Here is a tiny trained network, its code and every weight. The questions are about switching its units off for an input and a class, where a switched-off unit gives its printed mean instead of its output.

import numpy as np


def w(rows, s, z=0):
    codes = np.array(rows[::2]) - 128.0
    scale = np.full(codes.shape[1], s)
    scale[-1] = z or s
    return codes * scale


def f(y):
    return y / 2 * (1 + np.tanh(0.7978845608 * (y + 0.044715 * y**3)))


def log_softmax(a):
    a = a - a.max(-1, keepdims=True)
    return a - np.log(np.exp(a).sum(-1, keepdims=True))


def net(x, mask):
    res = np.array(x, float).reshape(1, 7) / 4 @ E
    y = f(res @ A[0][:, :-1].T + A[0][:, -1])
    res = res + np.where(mask, y, B[0][:, -1]) @ B[0][:, :-1]
    return log_softmax(res[-1] @ U[:, :-1].T + U[:, -1])


A, B = {}, {}
E = w([
[242,145,215,100],'x0',
[126,128,128,127],'x1',
[43,41,209,31],'x2',
[128,126,131,126],'x3',
[207,76,13,37],'x4',
[92,253,128,46],'x5',
[127,129,128,129],'x6',
],0.0048)
A[0] = w([
[96,148,178,175,124],'neuron 1',
[131,125,124,136,138],'neuron 2',
[154,35,136,197,57],'neuron 3',
[177,187,93,193,134],'neuron 4',
[227,134,213,100,21],'neuron 5',
[92,81,171,76,125],'neuron 6',
[138,108,165,97,49],'neuron 7',
[138,89,125,152,43],'neuron 8',
[95,245,124,51,17],'neuron 9',
[93,146,178,180,105],'neuron 10',
[57,115,70,147,48],'neuron 11',
[150,44,135,188,83],'neuron 12',
[160,155,102,171,130],'neuron 13',
[148,104,84,94,90],'neuron 14',
[96,87,167,78,120],'neuron 15',
[157,154,102,176,142],'neuron 16',
[155,95,62,78,57],'neuron 17',
[147,121,142,127,45],'neuron 18',
[103,120,156,127,85],'neuron 19',
[84,147,188,189,100],'neuron 20',
[148,152,107,156,87],'neuron 21',
[158,92,69,70,70],'neuron 22',
[171,129,170,114,8],'neuron 23',
[132,119,119,130,94],'neuron 24',
[34,111,48,150,58],'neuron 25',
[115,122,159,167,28],'neuron 26',
[85,67,186,62,82],'neuron 27',
[162,168,99,172,87],'neuron 28',
],0.012,0.0014)
B[0] = w([
[208,127,129,97,201],'neuron 1',
[125,123,127,127,131],'neuron 2',
[38,146,146,34,235],'neuron 3',
[101,88,38,172,252],'neuron 4',
[105,172,253,219,231],'neuron 5',
[110,107,46,165,217],'neuron 6',
[123,123,126,163,144],'neuron 7',
[110,135,137,101,140],'neuron 8',
[21,120,154,8,254],'neuron 9',
[215,131,133,99,203],'neuron 10',
[119,155,193,185,193],'neuron 11',
[53,143,143,51,221],'neuron 12',
[118,107,79,147,186],'neuron 13',
[187,125,137,105,162],'neuron 14',
[114,109,59,164,204],'neuron 15',
[124,108,74,146,190],'neuron 16',
[226,135,137,93,193],'neuron 17',
[122,139,144,131,121],'neuron 18',
[145,115,110,126,144],'neuron 19',
[240,131,131,97,226],'neuron 20',
[117,115,98,143,154],'neuron 21',
[236,131,132,104,197],'neuron 22',
[121,148,167,158,144],'neuron 23',
[131,125,134,123,124],'neuron 24',
[109,163,232,215,235],'neuron 25',
[156,125,137,95,147],'neuron 26',
[104,103,18,176,249],'neuron 27',
[106,104,73,157,194],'neuron 28',
],0.028,0.0041)
U = w([
[97,69,41,164,147],'0',
[48,126,151,1,204],'1',
[231,119,139,79,167],'2',
[103,156,214,210,2],'3',
],0.0078,0.0006)

Each question gives the input, the list of numbers given to net, and the class t.
The units are the neurons (one row each of A and B). Each row of codes is followed by its name. A weight is (code - 128) times the scale printed after its matrix; where a second scale follows, it is the last column's (A, B and U).
mask holds one flag per neuron, in row order. A switched-off neuron (its flag False) gives its mean, the last column of its row in B, instead of its output. The means were averaged over made-up inputs and are rounded, as every weight is.
A unit's drop is (log p(t) with every unit on - log p(t) with that unit switched off) / (log p(t) with every unit on - log p(t) with every unit switched off).
The circuit of an input: a set's keep is (log p(t) with only the set's units on - log p(t) with every unit switched off) / (log p(t) with every unit on - log p(t) with every unit switched off). Starting from the 12 units with the biggest drops (on a tie, the unit counted first), units are removed one at a time, each time the one whose removal leaves the highest keep (on an exact tie, the one counted first), for as long as the keep stays at least 0.8.
circuit, biggest first: the units of the circuit, biggest drop first
unit that matters most: the unit with the biggest drop
k most important neurons: the k neurons with the biggest drops, biggest first
drop of u: that unit's drop, to one decimal
input [-3,1,6,8,-7,5,7], class 2: unit that matters most	neuron 20
input [-5,4,-4,6,-2,-6,8], class 1: 2 most important neurons	(neuron 3; neuron 12)
input [0,3,4,-5,-3,4,-6], class 0: 3 most important neurons	(neuron 3; neuron 12; neuron 27)
input [8,8,-6,-6,3,-8,-3], class 1: 3 most important neurons	(neuron 3; neuron 12; neuron 25)
input [6,5,8,2,6,8,8], class 0: 2 most important neurons	(neuron 27; neuron 6)
input [-6,-5,-6,-7,2,8,0], class 1: 2 most important neurons	(neuron 9; neuron 27)
input [7,6,5,-2,-4,-4,8], class 3: 2 most important neurons	(neuron 5; neuron 4)
input [-2,-6,3,-8,-4,3,-7], class 2: circuit, biggest first	(neuron 3; neuron 4; neuron 20)
input [-4,1,2,6,-5,4,2], class 2: 2 most important neurons	(neuron 3; neuron 20)
input [-5,0,-3,8,7,-7,7], class 1: 2 most important neurons	(neuron 3; neuron 12)
input [-2,6,-4,4,-7,-6,-6], class 2: 2 most important neurons	(neuron 20; neuron 9)
input [6,8,8,-8,-2,7,5], class 0: 2 most important neurons	(neuron 27; neuron 6)
input [-7,5,-6,3,2,4,8], class 3: 4 most important neurons	(neuron 25; neuron 11; neuron 27; neuron 6)
input [-2,-7,-5,4,2,-8,-3], class 1: circuit, biggest first	(neuron 3)
input [-7,6,-6,0,8,-2,5], class 2: 2 most important neurons	(neuron 17; neuron 22)
input [-5,2,-1,0,-7,3,-5], class 2: drop of neuron 20	0.1
input [7,3,-2,5,-2,3,-8], class 3: drop of neuron 5	0.2
input [6,-2,-2,-5,-1,-2,7], class 3: drop of neuron 5	0.2
